[[ 10 -21  -2 -16 -12   0 -12  31  27 -20   2]
 [ 54 -17 -24 -11 -35 -35  68  -6   0 -66  24]
 [  8   0 -40   2  -6 -15   0 -38 -60 -49 -39]]
:
[[ 10  -2 -12 -12  27   2]
 [ 54 -24 -35  68   0  24]
 [  8 -40  -6   0 -60 -39]]

[[-46 -33 -35 -33  -9 -85 -46 -30]
 [ 69  34 -52   8  21 -56 -37 -44]
 [-14 -41 -58  -8 -47 -28 -27 -13]
 [ 13  63 -31   9  73 -81 -46  -4]]
:
[[-46 -35  -9 -46]
 [ 69 -52  21 -37]
 [-14 -58 -47 -27]
 [ 13 -31  73 -46]]

[[ 26 -21 -15]
 [ 31 -74  59]
 [ 39 -69  71]
 [ 14 -40 -50]
 [-52 -34   6]]
:
[[ 26 -15]
 [ 31  59]
 [ 39  71]
 [ 14 -50]
 [-52   6]]

[[ -9  68  39  28  14 -10  10  -7]
 [ -2  76  20  45 -15  -7  23 -10]
 [-12 -28 -73 -32  22   4  17  20]]
:
[[ -9  39  14  10]
 [ -2  20 -15  23]
 [-12 -73  22  17]]

[[-13  59 -38 -14   0 -52  39  20 -13   9  10  27]
 [-60  30 -48  -8  -3 -42  27  31 -15   5 -31   8]
 [-48  38 -35 -18 -44  12  10  -2 -43  23 -21 -24]
 [-66  30 -16  -5 -43   5 -17  -2 -25 -16 -34 -36]]
:
[[-13 -38   0  39 -13  10]
 [-60 -48  -3  27 -15 -31]
 [-48 -35 -44  10 -43 -21]
 [-66 -16 -43 -17 -25 -34]]

[[ -3  22  68 -43 -15]
 [ 10  45   7  -3 -27]
 [ 26  41  78  -2 -76]
 [-18   7  80 -69  13]
 [  7  45  83 -40 -41]
 [-18 -39  53 -38  25]
 [-20 -16  67 -57  21]
 [ 21   0   6  37 -42]
 [-19  -8  72 -62  18]
 [ 28 -14  85  24 -75]
 [-13 -50  60 -27  15]
 [ 11  87  69 -45 -50]]
:
[[ -3  68 -15]
 [ 10   7 -27]
 [ 26  78 -76]
 [-18  80  13]
 [  7  83 -41]
 [-18  53  25]
 [-20  67  21]
 [ 21   6 -42]
 [-19  72  18]
 [ 28  85 -75]
 [-13  60  15]
 [ 11  69 -50]]

[[-21 -67 -25  67 -38 -72 -63]
 [ 62  29  10 -11   8 -75  38]
 [-17  15 -44 -21  -1  -3  29]
 [ 40 -47  59 -54 -53 -54 -52]
 [  9  43 -15 -45 -76 -10 -46]
 [  9  67 -48 -45  24  63 -64]]
:
[[-21 -25 -38 -63]
 [ 62  10   8  38]
 [-17 -44  -1  29]
 [ 40  59 -53 -52]
 [  9 -15 -76 -46]
 [  9 -48  24 -64]]

[[-23  10  19  17   4   0 -27  13 -39  14  20  19 -24  -1  14 -37]
 [ 30 -23  18  -1  18  15 -11 -20  20  40  15 -19  19  -9 -10  19]
 [ -7   9 -15 -23   3   5 -11  -2 -17 -57 -40 -70  -9 -44 -61 -13]]
:
[[-23  19   4 -27 -39  20 -24  14]
 [ 30  18  18 -11  20  15  19 -10]
 [ -7 -15   3 -11 -17 -40  -9 -61]]
---
[[-24 -10  17  19  -9 -16  -4 -11]
 [-17 -12  19 -42   1  24  11   3]
 [-50 -17  18  52  -2 -63   4  -7]
 [-35 -26  11  -3  12  12  31  18]
 [ 33   9  29 -52 -39  -2 -61 -43]
 [-40 -25  21 -88  23  14  39  25]
 [-32 -13   7  72  -2  23  23   2]
 [ 44  10  19 -12 -44  39 -58 -41]
 [-61 -21  18  -6  19 -22  39  15]
 [ 24  13  24  25 -47 -20 -65 -54]
 [ 44   6  15  19 -45  31 -57 -40]
 [ 29  -3  14  -1 -30  36 -35 -23]]
:
[[ 29  -3  14  -1 -30  36 -35 -23]
 [-24 -10  17  19  -9 -16  -4 -11]
 [-17 -12  19 -42   1  24  11   3]
 [-50 -17  18  52  -2 -63   4  -7]
 [-35 -26  11  -3  12  12  31  18]
 [ 33   9  29 -52 -39  -2 -61 -43]
 [-40 -25  21 -88  23  14  39  25]
 [-32 -13   7  72  -2  23  23   2]
 [ 44  10  19 -12 -44  39 -58 -41]
 [-61 -21  18  -6  19 -22  39  15]
 [ 24  13  24  25 -47 -20 -65 -54]
 [ 44   6  15  19 -45  31 -57 -40]]

[[  2  -6  -2   9   6  -1  -9 -10  -6   2  -5  -4  -5  -1]
 [-25 -17 -31 -10  61 -47 -15   4 -10   8  -7 -10   6 -41]
 [ -2   1   0   2   0  -1   1   1  -1   0   0   2   0   0]
 [  2   3  -7   6   3 -11  -8  -6  63  57 -34 -54  -5   8]
 [ 78 -71   3  13  -3  -6  27 -45  -9   9  -5  -7  45  -3]
 [ -1   0   1   0   2   1   3   0   0  -1   1   1   1   1]]
:
[[ -1   0   1   0   2   1   3   0   0  -1   1   1   1   1]
 [  2  -6  -2   9   6  -1  -9 -10  -6   2  -5  -4  -5  -1]
 [-25 -17 -31 -10  61 -47 -15   4 -10   8  -7 -10   6 -41]
 [ -2   1   0   2   0  -1   1   1  -1   0   0   2   0   0]
 [  2   3  -7   6   3 -11  -8  -6  63  57 -34 -54  -5   8]
 [ 78 -71   3  13  -3  -6  27 -45  -9   9  -5  -7  45  -3]]

[[ 25 -56 -52 -11  -9 -53   3 -36   6  72 -58 -29  21 -56]
 [ 41  11  36 -54  28  50 -37  26   9 -29  30  23 -19 -88]
 [  0 -15  44   8  36  42 -79 -27 -28  54 -34 -18 -35 -12]
 [-18  42  76 -38  62  83 -49  22  19 -13   0  64  -5 -12]
 [-32  33  76  30  23  78 -31  14  17 -71  20   5 -38  86]]
:
[[-32  33  76  30  23  78 -31  14  17 -71  20   5 -38  86]
 [ 25 -56 -52 -11  -9 -53   3 -36   6  72 -58 -29  21 -56]
 [ 41  11  36 -54  28  50 -37  26   9 -29  30  23 -19 -88]
 [  0 -15  44   8  36  42 -79 -27 -28  54 -34 -18 -35 -12]
 [-18  42  76 -38  62  83 -49  22  19 -13   0  64  -5 -12]]

[[ 20   1  -3  21  82 -38 -58 -49 -42   5 -59]
 [ 18 -76 -15  23  38  12 -59  29   0 -70 -58]
 [-29 -51 -16  16  29   7  -2  29   5 -50 -44]]
:
[[-29 -51 -16  16  29   7  -2  29   5 -50 -44]
 [ 20   1  -3  21  82 -38 -58 -49 -42   5 -59]
 [ 18 -76 -15  23  38  12 -59  29   0 -70 -58]]

[[ 12 -63 -51]
 [ 18  89 -33]
 [-11   2  27]
 [ 38 -72 -11]
 [ 14  21  18]]
:
[[ 14  21  18]
 [ 12 -63 -51]
 [ 18  89 -33]
 [-11   2  27]
 [ 38 -72 -11]]

[[-26 -30   3 -56 -13  15   1 -22  54  31  10   9  31]
 [-18 -33  28 -85  12  56 -31   1  81  50  25  -5  37]
 [-19 -15   5 -24  65  21  -7  75  11  12  16 -39  19]
 [ 51  83  -3  46  64  -6   3  61 -34 -26   2 -34 -86]]
:
[[ 51  83  -3  46  64  -6   3  61 -34 -26   2 -34 -86]
 [-26 -30   3 -56 -13  15   1 -22  54  31  10   9  31]
 [-18 -33  28 -85  12  56 -31   1  81  50  25  -5  37]
 [-19 -15   5 -24  65  21  -7  75  11  12  16 -39  19]]
